In the rows, zero is written as 128.
Here are made-up elements, facts about them, and rows of numbers that follow some of those facts. Name the element behind each unnamed row.

There are 3 kinds of fact about the elements: Δ, Ξ, ζ.
k_216: ζ a
k_87: ζ c
k_935: ζ b
k_606: Ξ k_918; ζ b
k_66: ζ a
k_635: Δ k_958,k_343,k_847,k_647,k_750,k_193,k_744,k_426,k_935,k_968; ζ a
k_142: ζ a
k_345: Δ k_837,k_752,k_843,k_580; ζ b
k_306: ζ c
k_744: Ξ k_66; ζ a
k_399: ζ a
k_555: Δ k_862,k_129; ζ c
k_595: ζ a
k_290: ζ c
k_740: Ξ k_333; ζ a
k_971: ζ c
k_918: Ξ k_310; ζ a
k_476: ζ c
k_335: Δ k_62,k_426,k_142; ζ a
k_171: ζ a
k_564: Ξ k_147; ζ a
k_62: ζ c
k_250: ζ c
k_597: Ξ k_477; ζ a
k_108: Δ k_883,k_399,k_249,k_966; Ξ k_912; ζ a
k_807: ζ c
k_406: Ξ k_657; ζ c
k_906: ζ b
k_671: ζ c
k_752: Ξ k_932; ζ a
k_426: ζ c
k_34: Ξ k_523; ζ b
k_325: Ξ k_688; ζ c
k_661: Ξ k_843; ζ b
k_961: ζ c
k_382: Ξ k_86; ζ b
k_129: ζ b
k_414: Ξ k_597; ζ b
k_147: Ξ k_108; ζ c
k_237: Ξ k_613; ζ a
k_653: Ξ k_193; ζ c
k_193: Ξ k_883; ζ c
k_968: Ξ k_2; ζ a
k_837: Ξ k_564; ζ a
k_673: Δ k_87,k_671,k_843,k_619,k_184; ζ a
k_580: ζ a
k_412: ζ c
k_155: ζ a
k_616: ζ a
k_814: ζ c
k_313: ζ a
k_317: Ξ k_343; ζ a
k_86: Δ k_349,k_718,k_740,k_249,k_847,k_619,k_148,k_218; Ξ k_847; ζ a
k_523: Ξ k_906; ζ a
k_402: ζ a
k_999: Δ k_616,k_203,k_480; ζ b
k_847: Ξ k_946; ζ a
k_198: Δ k_317,k_439,k_333; ζ a
k_613: Δ k_249; Ξ k_800; ζ b
k_718: ζ a
k_982: ζ b
k_883: Ξ k_19; ζ b
k_808: ζ b
k_310: Ξ k_744; ζ b
k_504: ζ c
k_742: ζ c
k_477: Ξ k_835; ζ c
k_480: ζ a
k_978: ζ a
k_750: Ξ k_325; ζ a
k_909: ζ a
k_727: Δ k_971,k_718,k_946,k_808,k_203,k_647,k_595,k_807; Ξ k_752; ζ a
k_958: ζ a
k_924: ζ a
k_633: Δ k_818; ζ a
k_826: ζ b
k_218: ζ c
k_333: Ξ k_867; ζ c
k_946: Ξ k_814; ζ a
k_321: Δ k_616,k_216,k_750,k_807; ζ a
k_647: ζ c
k_349: ζ c
k_912: ζ a
k_867: Δ k_862,k_932,k_317,k_788,k_847,k_412,k_155; Ξ k_875; ζ a
k_973: Δ k_171,k_966,k_218; Ξ k_982; ζ a
k_615: ζ a
k_603: Ξ k_636; ζ a
k_800: Ξ k_968; ζ b
k_664: Ξ k_142; ζ c
k_543: Δ k_579,k_250; ζ b
k_843: Ξ k_909; ζ a
k_788: ζ a
k_481: Δ k_958,k_406,k_18,k_184; ζ b
k_18: ζ a
k_932: Ξ k_750; ζ c
k_2: Ξ k_862; ζ b
k_818: ζ b
k_235: Δ k_414,k_406; ζ b
k_619: Ξ k_612; ζ c
k_862: ζ c
k_264: Δ k_402,k_647; Ξ k_653; ζ c
k_343: Ξ k_837; ζ c
k_28: Δ k_616,k_978,k_615,k_688; ζ a
k_309: Ξ k_742; ζ a
k_875: Ξ k_34; ζ c
k_579: Ξ k_264; ζ b
k_12: Δ k_912,k_171; ζ c
k_148: ζ c
k_754: Ξ k_616; ζ c
k_636: Ξ k_961; ζ a
k_860: ζ a
k_184: Ξ k_309; ζ b
k_262: Δ k_912,k_664; ζ a
k_688: Ξ k_606; ζ b
k_203: Ξ k_414; ζ a
k_835: Δ k_946,k_564,k_317,k_203; Ξ k_971; ζ a
k_227: Ξ k_250; ζ a
k_730: Ξ k_603; ζ c
k_612: Ξ k_661; ζ c
k_249: ζ a
k_417: Δ k_317,k_615,k_664; ζ a
k_19: Δ k_216,k_966,k_807,k_184; ζ b
k_683: Δ k_912,k_349,k_671,k_752,k_290,k_426; ζ b
k_657: Δ k_935; ζ c
k_439: Ξ k_664; ζ c
k_506: ζ a
k_966: ζ c

Known rows:
k_147: [176  84 116 151 102 102 126 131  98 111 155 123  79 147 143 123 136 120
 107 181 155 167 162 125 133 168 162 141 148 130 158]
k_750: [ 82 151 117 140 170 143 191 102 140 159  80  99 192 138 219 135 122 173
 106 125 117  77 102 134 133  90 115 124 144 138 156]
k_597: [112 137 139 117 106 163 143 128 143 150  89 123 155 120 155 117 104 106
 126 115 114 116  96 167 132 127 113 108 148 133 121]
k_237: [115 136 137 126 115 159 153 137 153 153  78 150 166 119 146 126 102  98
 133  92 120 127 101 167 159 128 115  98 159 129 130]
k_343: [153  70 126 158 122 118 136 110 134 101 146 120 107 128  78  89 150  95
 151 208 127 127 166 100 161 129 179 156 106  97 136]
k_108: [101 155 129  90 106 123 149 114 118 169  95  84  77 127 162 154  81 136
 169   9 173 151  84 162  96 156 112 101 147 146 117]
k_18: [111 133 140 115 112 169 146 126 141 155  86 124 158 121 150 116 108 122
 130 117 107 113  97 163 134 123 107 119 149 139 123]
k_12: [184  97 157 165 128  44 156 104  99 144 162 121  94 122  99 124 171 140
 182 118 191 174 168  98 101 139 131 163  83  98 156]
k_958: [113 128 134 111 112 167 149 127 149 153  83 129 158 121 155 114 105 119
 130 114 104 112  96 154 126 121 106 123 153 143 125]
k_543: [113 162 118  88 167  82  73 139 137  96 168 165 114 117  62 169 129 159
 146  73 116 140 141  64  92 117 109 118  90 127 112]
k_999: [104 165 139  72 156 100  59 131 125  76 175 155 131 141  55 182 115 163
 123  65 137 138 144  82 106 101 128 125  86 125 133]
k_982: [107 162 125 115 157 125  47 161 118  78 156 147 120 109  99 153 135 144
  88 153  85 115 147  95  82 130 119 115  98 148 112]
k_148: [159  88 115 164 119 104 137 120 108 111 153 115  84 141 129 113 152 120
 124 186 151 141 164 115 149 153 170 147 130 116 142]
k_808: [108 160 121 120 158 127  52 160 125  76 150 163 127 108  90 162 135 138
  91 138  88 118 153  94 107 131 125 106 108 148 116]
k_961: [160  86 121 155 112 113 129 122  96 111 161 101  83 141 130 108 146 123
 116 202 150 139 160 116 123 149 166 159 120 114 147]
k_504: [161  88 117 163 119 107 140 123 105 115 157 122  95 144 125 115 156 120
 117 190 150 145 164 118 148 151 168 153 131 118 147]
k_909: [110 138 142 110 105 174 133 124 131 151  99  97 147 120 163 108 101 117
 127 127 113 109  91 167  98 121 109 125 131 138 117]
k_249: [ 80 156 118 135 125 159 148 119 135 158  82  80 101 110 158 120 111 108
 147  93 129 101  90 168 133 150 135  91 142 133  88]

Which element is each row?
No name comes twice in this set of rows, the named rows included.
[175  78 110 109 119  82 154 101 114 124 182 114  68 158 112 118 137 149
 166 135 164 163 146  74 110 129 146 185 119 107 140] => k_657
[108 149 167 148 121 144 145 127 128 170  75 110 158  95 147 119 126 116
 136 106 125 116 105 176 113 127 101 109 124 135 127] => k_171
[111 137 123 114 111 164 148 125 148 153  94 121 148 122 160 113 101 107
 136 114 109 114  91 163 127 125 113 110 151 136 109] => k_847
[132 140 106  71 104 130 151  89 176 166 151 110 151 141 137 129  96 109
 194  56 150 143  94 159 113  95  94 109 132 122  97] => k_867
[133  93 133 176 125 109 136 118  94 115 132  93  68 137 111 118 152 128
 128 163 167 137 174 126 149 166 183 144 123 120 152] => k_966
[128 120 122  65 118 140 169 106 168 163 109 132 146 134 134 124  94 143
 183  53 123 135  82 119 115 101  87 147 149 129 118] => k_635
[130 152 139  96 110 111 152 102 143 165 147 120 170 143 145 136 106 114
 164  45 168 144  78 157 110  79 101 117 109  96 110] => k_417
[109 196 123 149 185 130  69 195  98 112 174 171 120 137  74 155 215 204
  50 118 102  92 147 108 159 116  97 148 115 167  82] => k_310
[154 153 173 135  92 132 127 148  95 177  91 120 154  98 206 128 116 124
 115 113 132 156 100 191  51 149  59 109 139 166 142] => k_912
[118 126 138  84 119 129 166 104 152 172  93 122 141 118 124 127  96 147
 185  46 133 132  88 126 110 112  85 143 138 130 124] => k_673
[ 99 128 163  72 107 152 148  94 141 148  97 102 160 143 108 141  79 154
 168  35 163 123  97 144 129  97 116 147 119 126 154] => k_321
[150  83 137 152 116 118 133 117 101 106 138 105  95 150 110 123 141 137
 115 175 163 135 174 120 162 148 182 162 125 121 174] => k_807
[ 95 190 114 152 204 109  83 163 112  95 162 155 148 133 120 170 183 194
  59 136 100  88 153  89 132 110 114 124 104 147 121] => k_688

Now the same elements, written a new way:
Some rows with their names:
k_912: [130 127 132 139 144 134 146 116 136 102 120 140 125 126 123 172 155 142
 119 140 144 120 127 132 103 130]
k_12: [136 139 148 139 125 138 163 131 142 133 151 124 116 134 124 160 145 137
 119 153 137 115 142 150  91 141]
k_155: [133 130 138 133 139 136 123 129 136 114 131 131 126 126 115 162 133 131
 120 143 137 119 104 135 107 138]
k_664: [131 134 139 137 128 132 148 125 145 129 152 123 123 135 126 161 132 134
 120 152 142 113 125 150  96 138]
k_417: [139 135 146 138 137 143 139 131 135 116 131 130 119 125 114 160 144 135
 117 144 134 122 124 134 100 142]
k_317: [149 132 139 132 137 145 103 127 138 128 146 128 124 132 110 152 114 118
 128 145 126 125 109 138 101 141]
k_606: [127 144 148 133 124 130 170 117 148 125 147 132 115 101 132 180 146 132
 120 143 137 115  84 139 109 144]
k_309: [139 132 140 137 138 141 133 132 134 116 134 133 121 126 115 164 139 134
 122 143 131 123 120 134 101 138]
k_412: [127 134 140 132 128 128 144 132 146 129 148 122 125 134 126 159 130 132
 117 151 144 110 116 150 103 140]
k_788: [133 130 137 133 140 135 124 130 136 112 131 130 126 126 115 162 133 130
 121 143 137 119 104 135 107 138]
k_909: [144 133 137 142 137 135 139 123 137 114 132 133 125 129 112 161 143 136
 119 143 136 126 120 135 103 135]
k_808: [133 139 135 132 132 138 154 106 157 132 137 136 121 117 137 172 135 127
 116 139 137 117 108 140 111 138]
k_727: [136 134 145 147 135 147 143 144 118 143 141 124 116 114 108 170 119 175
 113 138 112 115  99 138  96 147]
k_906: [142 143 123 136 132 134 157  93 158 148 122 142 118 131 125 172 155 120
 116 136 153 121 119 142 104 138]
k_999: [134 144 145 133 130 143 166 115 156 132 132 133 115 116 135 168 146 129
 110 139 136 117 118 140 110 143]
k_504: [134 137 143 135 126 133 154 132 143 131 151 123 121 135 125 162 138 133
 120 152 136 113 130 150  96 139]
k_406: [131 136 138 116 126 131 151 158 139 130 151 128 123 136 128 176 126 128
 123 148 111 111 120 147 106 138]
k_325: [130 138 144 144 121 130 163 139 133 141 160 118 119 123 119 169 127 160
 117 151 131 109 101 153  94 144]

Rows to name:
No name comes twice in this set of rows, the named rows included.
[142 135 145 141 137 145 141 130 134 116 133 132 118 125 114 161 146 134
 120 143 132 123 127 134  97 141] => k_262
[137 142 137 136 131 135 166 108 158 131 133 136 121 118 134 169 144 130
 112 139 139 119 114 141 111 138] => k_982
[123 132 152 132 130 133 148 142 150 112 155 117 129 129 138 152 122 133
 111 155 134 111 126 148 109 139] => k_333
[124 134 144 128 129 135 138 135 146 129 150 121 122 133 129 159 128 129
 119 152 141 108 117 150 100 143] => k_439
[132 136 152 135 130 129 144 135 129  99 148 131 118 108 111 174 155 129
 133 149 135 120  86 132  99 143] => k_918
[130 141 143 127 132 147 153 116 154 135 136 135 114 117 139 174 137 124
 116 138 128 115 119 139 108 141] => k_382
[138 134 134 141 127 124 152 120 149 128 152 124 128 139 124 156 133 136
 118 152 145 118 126 152 100 134] => k_971
[153 130 132 141 137 143 117 113 136 121 147 135 123 132 112 161 125 128
 132 145 126 130 124 137  94 133] => k_837
[135 134 136 135 128 130 148 128 145 128 152 125 124 138 126 163 130 131
 122 151 136 114 128 150  97 136] => k_193
[138 142 139 135 131 139 162 110 158 131 135 135 120 119 136 167 140 128
 112 139 136 120 119 140 112 138] => k_2

The same elements again, as new rows of numbers:
Some rows with their names:
k_345: [116 136 120  91 150 115  61 171 165 116 173 209  59 121 126  74 120 113
 165 137 204  82 152  93 103 172 194 156 129 152 122 132 123 138]
k_580: [127 150 138  96 148 121  39 131 123 105 170 173 127 131 148 120 103 128
 177 137 148  95 115 122 121 152 165 134 124 180 142 108 161 126]
k_752: [125 129 137  95 134 122  25 136 133  79 183 194 133 102 166  79 114 141
 139 144 145  60  46 134 115 158 141 119 109 199 184 123 160 147]
k_417: [135 134 160 105 170 108  43 170 118  98 144 160 133 139 142 104  87 127
 174 121 165  97 154 123  95 164 189 138  99 186 142 114 145 142]
k_597: [130 144 145 100 153 117  49 150 111 109 152 172 123 133 148 116 101 126
 173 135 144 104 138 120 114 165 184 140 124 181 148 106 148 122]
k_740: [126 156 161 141 150  99  24 133 137  92 172 164 132 138 133 142 115 129
 175 131 178  79 139 104 105 148 145 142 129 188 146  97 181 135]
k_306: [123 149 152  94 121 138  98 171 132  97 131 189 113 123 157 112 113  63
 179 131 182 104 138 116 114 123 166 128 143 161 154 136 133 146]
k_800: [115 138 138 106 139 127  76 186 144 127 162 195  64 123 131  71 133 119
 156 153 183  86 149  84 113 163 194 156 137 145 133 129 132 128]
k_867: [137 117 161 117 172  94  34 150 124  84 159 156 134 151 124 104  84 121
 187 118 177 105 165 107  86 162 185 157 102 188 138 110 144 149]
k_66: [140 138 164  92 151 134  26 135 121 140 170 145 102 107 157  94  99 135
 226  98 182 126 114 163 121 154 146 131 110 175 165 118 129 114]
k_657: [127 139 146  96 123 119 116 161 141  87 143 191 106 132 147 109  99  60
 189 114 170 108 134 121  98 118 162 145 144 160 161 141 113 150]
k_481: [118 133 121 109 151 106  82 173 167 117 170 208  47 122 125  86 118 117
 158 133 188  89 159 100 100 175 186 165 138 152 144 135 113 136]
k_313: [131 140 145 101 156 119  43 147 114 107 153 171 125 129 150 113 103 131
 174 135 150 104 127 122 113 165 172 140 123 182 152 109 150 124]
k_235: [121 134 125 105 146 116  80 179 159 122 166 205  55 117 131  74 125 114
 158 139 185  93 149  95 105 175 188 163 140 149 146 133 116 129]
k_636: [130 138 146  98 156 116  46 149 114 107 153 168 123 131 148 115 101 130
 172 135 146 105 128 121 112 165 174 140 124 182 151 109 150 124]
k_227: [130 141 141 114 152 119  39 150 112 107 156 168 128 132 149 113 102 128
 168 142 155 105 142 121 120 170 178 134 122 182 157 105 152 130]
k_688: [121 132 162 119 134 141  67 202 149 137 166 187  63  89 155  38 141 137
 153 129 197  76 113 119 111 154 159 137 120 151 170 142 124 133]
k_973: [128 156 134 105 170 103  32 149 136  99 155 179 120 131 145 131  91 130
 172 125 172  85 159 131 104 171 177 129 102 185 139 108 153 141]

Rows to name:
No name comes twice in this set of rows, the named rows included.
[132 126 148 124 134 115  54 153 125  88 178 183 122 106 168  81 112 151
 139 127 125  74  72 151 100 152 130 132 112 196 207 130 141 138] => k_750
[120 156 149  84 135 126  88 167 148  88 137 198 114 128 151 118 103  61
 179 122 203  90 144 120 106 125 170 123 130 161 139 136 133 160] => k_12
[116 154 133 108 149 116  67 190 168 123 164 203  65 121 125  83 125 121
 153 141 193  66 166  89 112 162 194 145 124 148 120 131 137 138] => k_613
[134 163 157 145 142 114  63 174 112 115 151 162 130 132 150 120 108 142
 151 136 124  80 166 125 123 143 166 124 113 180 158 109 164 124] => k_203
[129 136 154  84 158 120  54 147 116 105 151 165 126 132 148 112  99 128
 180 128 140 104 112 120 100 162 172 150 131 181 142 110 146 120] => k_909
[131 151 157 121 150 110  61 164 123 108 150 164 119 130 152 123 104 143
 161 117 127  84 137 134 106 146 154 140 119 180 154 111 152 124] => k_595
[122 138 174  88 114 136 117 173 129  94 143 163 131 145 143  84 112  71
 186 114 169  90 106 100 103  90 166 142 140 157 136 138 145 149] => k_862
[131 147 132 120 136 107  67 132 125 102 176 170 120 137 143 117  97 134
 176 125 122  94 119 128 114 141 156 147 132 180 164 115 148 123] => k_958
[120 148 131 122 129 135  74 188 136 135 163 197  68 117 132  73 140 116
 146 167 185  89 166  81 137 168 201 142 142 146 144 124 142 125] => k_579
[116 138 142 106 134 133  75 186 143 130 164 192  66 117 133  68 139 119
 156 148 180  86 136  86 118 160 186 155 149 146 140 128 137 124] => k_818
[120 136 130 131 154 123  63 174 104 110 156 128 154 174 147  96 109 150
 149 118 158  92 140 112 116 125 172 127 125 162 163 107 189 143] => k_317

